Below are the code and all the weights of a small trained network. Each question names an input and a class and asks about switching units off, where a switched-off unit gives its printed mean instead of its output.

import numpy as np


def w(rows, s, z=0):
    codes = np.array(rows[::2]) - 128.0
    scale = np.full(codes.shape[1], s)
    scale[-1] = z or s
    return codes * scale


def f(y):
    return np.maximum(y, 0)


def log_softmax(a):
    a = a - a.max(-1, keepdims=True)
    return a - np.log(np.exp(a).sum(-1, keepdims=True))


def net(x, mask):
    res = np.array(x, float).reshape(1, 6) / 4 @ E
    y = f(res @ A[0][:, :-1].T + A[0][:, -1])
    res = res + np.where(mask, y, B[0][:, -1]) @ B[0][:, :-1]
    return log_softmax(res[-1] @ U[:, :-1].T + U[:, -1])


A, B = {}, {}
E = w([
[4,80,159,146,134],'x0',
[131,29,54,210,127],'x1',
[121,139,122,131,142],'x2',
[94,95,67,39,99],'x3',
[134,120,133,126,116],'x4',
[132,122,131,126,121],'x5',
],0.011)
A[0] = w([
[127,85,66,142,117,91],'n1',
[127,93,78,115,125,79],'n2',
[18,91,192,144,121,139],'n3',
[136,158,199,133,144,193],'n4',
[103,141,159,120,135,132],'n5',
[131,136,143,130,136,124],'n6',
[167,135,109,117,142,202],'n7',
[124,150,113,115,111,97],'n8',
[101,152,128,3,127,154],'n9',
[147,155,216,143,145,180],'n10',
[78,106,126,115,126,109],'n11',
[137,157,191,160,125,202],'n12',
[120,103,43,102,139,136],'n13',
[185,139,90,121,122,195],'n14',
[155,110,137,243,146,157],'n15',
[164,172,141,133,135,253],'n16',
[70,113,157,139,120,131],'n17',
[112,117,95,161,114,103],'n18',
],0.021,0.006)
B[0] = w([
[114,105,51,101,144,183],'n1',
[71,95,100,94,106,163],'n2',
[76,124,156,102,253,249],'n3',
[96,216,110,111,114,202],'n4',
[121,154,158,119,141,164],'n5',
[114,134,128,124,125,143],'n6',
[147,125,136,150,62,174],'n7',
[123,103,152,127,122,144],'n8',
[241,57,231,111,116,251],'n9',
[73,211,97,112,123,210],'n10',
[158,111,95,83,162,181],'n11',
[94,209,84,135,127,199],'n12',
[89,89,105,96,66,183],'n13',
[89,84,155,164,48,188],'n14',
[174,83,122,250,169,235],'n15',
[198,205,127,151,79,205],'n16',
[136,130,123,96,188,189],'n17',
[132,101,77,133,149,165],'n18',
],0.035,0.019)
U = w([
[118,193,92,117,40,118],'0',
[169,102,195,130,70,201],'1',
[131,90,130,254,97,156],'2',
[59,95,66,92,16,151],'3',
[43,204,181,112,174,82],'4',
[145,105,212,66,171,142],'5',
[87,94,136,221,214,144],'6',
[59,87,67,34,148,5],'7',
],0.009,0.0022)

Each question gives the input, the list of numbers given to net, and the class t.
The units are the neurons (one row each of A and B). Each row of codes is followed by its name. A weight is (code - 128) times the scale printed after its matrix; where a second scale follows, it is the last column's (A, B and U).
mask holds one flag per neuron, in row order. A switched-off neuron (its flag False) gives its mean, the last column of its row in B, instead of its output. The means were averaged over made-up inputs and are rounded, as every weight is.
A unit's drop is (log p(t) with every unit on - log p(t) with that unit switched off) / (log p(t) with every unit on - log p(t) with every unit switched off).
top k neurons: the k neurons with the biggest drops, biggest first
drop when u is switched off: that unit's drop, to one decimal
input [-7,-7,0,3,-1,-6], class 1: top neuron => [n9]
input [0,6,7,6,-3,8], class 3: top 2 neurons => [n3 n13]
input [-8,0,-7,0,4,-2], class 0: top 2 neurons => [n9 n15]
input [-2,1,-4,8,2,-3], class 3: top 2 neurons => [n13 n2]
input [6,0,-6,0,6,0], class 4: top 4 neurons => [n9 n15 n3 n1]
input [1,8,-3,8,3,-5], class 7: top 3 neurons => [n1 n16 n11]
input [3,0,-8,-6,-4,-8], class 4: top 2 neurons => [n10 n4]
input [-8,6,-1,0,-8,4], class 2: top 2 neurons => [n15 n10]
input [7,0,7,-6,0,2], class 4: top 2 neurons => [n10 n4]
input [-7,-1,-5,-3,-6,-1], class 0: drop when n1 is switched off => 0.0
input [0,3,2,5,-6,-1], class 3: drop when n3 is switched off => 0.7
input [2,2,-3,2,5,-6], class 7: drop when n15 is switched off => 0.1
